[ 30 -24   4  -2 -17  17  33   1  12  28  -2   8   6   9 -14  -3  -8  -2
 -12  13  10  -1   5  -2]
M/[40]
[ 69 -43  19  -4 -39   3  31  42   3  20   9  41  -3  -3 -52 -20  -3   0
  -3  22  29 -18  -7  17]
M/[40]
[ -7   8  10   1  -8  10  19  17  14  16  -9 -27   4 -11  12  14   2 -15
 -16  13  -1  -6 -13  10]
M/[40]
[ 35 -12   9  -2 -15  10  13  25  16  53   3  17   2  -4  -2  -6  -3   5
   2  10   8 -19  -5   5]
M/[40]
[ 13   9   6  -6 -26  -9   7  15  20  32   2   2  -4  -9 -16   5   6 -13
 -19  14   4 -24  -4  -6]
M/[40]
[ -1  11  17  -5  -6  18  14   4  12   7  12  -6  -1 -19 -27   8  12  -2
  -7   6   9  -8  -1 -12]
Q/[40]
[ 35 -17   1   7   9  13  18 -11 -33 -17  -4  19  13  12 -23  -9  19  -5
   0  -4  21  -9   7   9]
M/[36]
[ -4  10   7   6  -9   7   7   3  14  24   2   7   1   9   0  -3  10 -11
  14   1 -10 -13  -2 -12]
M/[40]
[  1 -12  11   4 -21  -4   4  10  13  25  -1   1  -3  -8 -14   4   2 -14
  -6   2 -17  -4  -9  -9]
M/[40]
[ -2  14  12  -8 -15   1  13  44  25  31  -8  -5   3  -9 -11   1   6 -12
  -6  10   1 -17  -7  -6]
M/[40]
[ -5  17   0  -2 -18 -45  -1  18  25  49   0  -2 -11  -8  20  15 -14 -18
  18   5  -4  -4 -12  -6]
M/[40]
[ -6 -11  14   5  -5   2  -4   9  17  26 -14 -14   0   3  44   9   4  -9
   2   4  -2 -19  -6  24]
M/[40]
[ 18  38  -2 -17  -3  16  -4 -14 -23 -17 -13  13  36 -14  -2 -11  30 -13
   3 -34  12 -16  -2  -8]
M/[29]
[ 38 -19 -10   2   5  12  12 -16 -46  -6  -9  39  22  22   3 -16  10  -1
  11  -6   8 -13   0   8]
M/[36]
[ 26   7   5   0  24  26  21 -26 -34 -22 -15  -4   6   0 -16  -8  30 -19
 -17   6   5 -16  21   1]
Q/[29]
[ -1  14   2   4  16   4 -19 -19 -15  -4 -19   1  10   7  28   2  15 -24
   5 -23 -18 -17   6 -10]
M/[29]
[ -1   6   7  11 -21  -8   3   7  33  27  -3  -4  -1  -6  25   6 -11 -15
  -6  -1  -6  -2  -8  -5]
M/[40]
[ 41   4  -1  11 -12  12  29 -13 -37  -3 -11   9   6   5   1  -9  -3 -22
 -12  -5  16   7   5  10]
M/[36]
[104 -79  13   9 -37  -2  26  32 -46 -11  21  77   0  26 -75 -24  -3  16
  11  13  47 -28  -1   8]
M/[29]
[  4   2   9   0 -26   2  10  24  22  32  -5  -7  -5 -16  14  11  -2 -15
 -10   4  -4 -16  -4   5]
M/[40]
[-23  28   5   6 -20   0   2   7  27  31 -20 -30   6 -16  25   5  -6 -17
   1  -1  -8  -4  -9   3]
M/[40]
[ 36  19   0  -6  13  17   4 -25 -24  -3 -34  13  14  10  28 -10  16 -25
  12 -28  15 -25   9  -5]
M/[29]
[ 30 -17  -7   2 -15  13  10  10  16  24  -6  -9   8  -6  45   3  -5  -5
   2   6  24  14 -12   9]
M/[40]
[-23   1   5  -5  -5  16  24   9  34  -1   9 -17  30 -32 -17   0  19 -12
 -25  20   2 -11 -13   3]
Q/[40]
[-25  72  -2  10 -16   6   0   0   6  41  -7   8  17 -14   6  -8  -4   8
  23 -13  -1  18 -12 -16]
M/[30]
[ 17 -38  18  18  -9  -7  13  18  12  46  16  19 -15  -2  -5   7 -11  -9
   3  19   2 -13   4  -6]
M/[40]
[-47  46  -3  -3   2  -1  -9   1  37  27 -13 -28   9 -15  42   7  16 -11
   2 -10  -9   0 -19  -3]
M/[40]
[ 40   4  11  10 -41   1  11  25  12  56  12  40  -5 -10 -12  -9 -11   9
  18  17  11  -5  -2  -6]
M/[30]
[-23   5  16  -7 -18 -13  16  25  30  14  -8 -12   2 -18 -17   2  13  -8
 -11   6  -9  -5  -6 -12]
M/[40]
[  1  12   9   4 -15 -10  10   6  11  19  -4 -16   4  -8  -4  -2   3 -14
  -1  -1  -9  -6  -3  -9]
M/[40]
[ 16  49  10   6 -18   4   4  -4  -1  23   3  20  15 -11 -15 -15   8   7
  16  -2  13   2  -7  -2]
M/[30]
